Below is a small trained network, with its code and all its weights. Each question gives an input and a class and asks what happens when units are switched off, that is, made to give their printed mean instead of their output.

import numpy as np


def w(rows, s, z=0):
    codes = np.array(rows[::2]) - 128.0
    scale = np.full(codes.shape[1], s)
    scale[-1] = z or s
    return codes * scale


def f(y):
    return np.maximum(y, 0)


def log_softmax(a):
    a = a - a.max(-1, keepdims=True)
    return a - np.log(np.exp(a).sum(-1, keepdims=True))


def net(x, mask):
    res = np.array(x, float).reshape(1, 5) / 4 @ E
    y = f(res @ A[0][:, :-1].T + A[0][:, -1])
    res = res + np.where(mask, y, B[0][:, -1]) @ B[0][:, :-1]
    return log_softmax(res[-1] @ U[:, :-1].T + U[:, -1])


A, B = {}, {}
E = w([
[119,131,135,121,137,132],'x0',
[148,145,98,254,190,147],'x1',
[119,167,55,108,170,26],'x2',
[109,110,113,137,121,124],'x3',
[116,115,229,152,95,52],'x4',
],0.014)
A[0] = w([
[55,124,115,92,142,47,34],'n0',
[110,69,203,109,54,147,160],'n1',
[87,125,214,179,157,24,114],'n2',
[55,113,127,120,112,141,115],'n3',
[122,120,103,9,86,119,114],'n4',
[102,79,147,142,175,134,100],'n5',
[143,144,77,149,190,103,136],'n6',
[125,112,235,97,76,132,172],'n7',
[147,158,92,151,104,193,63],'n8',
[156,158,123,108,134,75,165],'n9',
[114,111,101,98,124,179,16],'n10',
[127,85,149,125,107,127,156],'n11',
[169,61,155,149,138,238,2],'n12',
[136,59,170,167,109,253,222],'n13',
],0.012,0.0088)
B[0] = w([
[171,118,136,120,90,148,163],'n0',
[78,203,216,141,77,94,211],'n1',
[186,70,88,109,177,215,199],'n2',
[135,154,131,154,129,143,142],'n3',
[174,33,45,136,200,174,196],'n4',
[123,113,144,114,101,121,137],'n5',
[61,155,166,137,120,77,175],'n6',
[99,147,155,147,99,114,216],'n7',
[86,141,147,145,140,108,161],'n8',
[124,117,106,141,149,135,168],'n9',
[172,122,173,110,89,140,143],'n10',
[95,131,126,90,140,100,159],'n11',
[114,131,2,178,237,93,190],'n12',
[189,60,150,74,120,183,255],'n13',
],0.013,0.021)
U = w([
[223,78,139,77,106,160,42],'0',
[147,99,81,137,175,151,253],'1',
[13,246,173,143,83,86,89],'2',
],0.012,0.0025)

Each question gives the input, the list of numbers given to net, and the class t.
The units are the neurons (one row each of A and B). Each row of codes is followed by its name. A weight is (code - 128) times the scale printed after its matrix; where a second scale follows, it is the last column's (A, B and U).
mask holds one flag per neuron, in row order. A switched-off neuron (its flag False) gives its mean, the last column of its row in B, instead of its output. The means were averaged over made-up inputs and are rounded, as every weight is.
A unit's drop is (log p(t) with every unit on - log p(t) with that unit switched off) / (log p(t) with every unit on - log p(t) with every unit switched off).
The circuit of an input: a set's keep is (log p(t) with only the set's units on - log p(t) with every unit switched off) / (log p(t) with every unit on - log p(t) with every unit switched off). Starting from the 12 units with the biggest drops (on a tie, the unit counted first), units are removed one at a time, each time the one whose removal leaves the highest keep (on an exact tie, the one counted first), for as long as the keep stays at least 0.8.
circuit, biggest first: the units of the circuit, biggest drop first
k most important neurons: the k neurons with the biggest drops, biggest first
drop of u: that unit's drop, to one decimal
input [-5,1,-8,-6,-7], class 1: 2 most important neurons	n12, n8
input [5,-8,-2,-4,6], class 2: circuit, biggest first	n1
input [-8,-7,2,6,-6], class 1: 4 most important neurons	n13, n4, n1, n2
input [0,-8,8,-4,-1], class 1: 2 most important neurons	n13, n4
input [2,7,-3,-8,4], class 0: 2 most important neurons	n13, n4
input [-1,-8,-6,-5,2], class 2: 3 most important neurons	n1, n7, n2
input [-5,-6,2,-7,-2], class 1: 2 most important neurons	n13, n4
input [1,3,-2,8,3], class 0: drop of n12	0.3
input [-8,8,7,-8,0], class 2: drop of n4	0.4
input [-7,6,3,-7,0], class 2: drop of n4	0.4
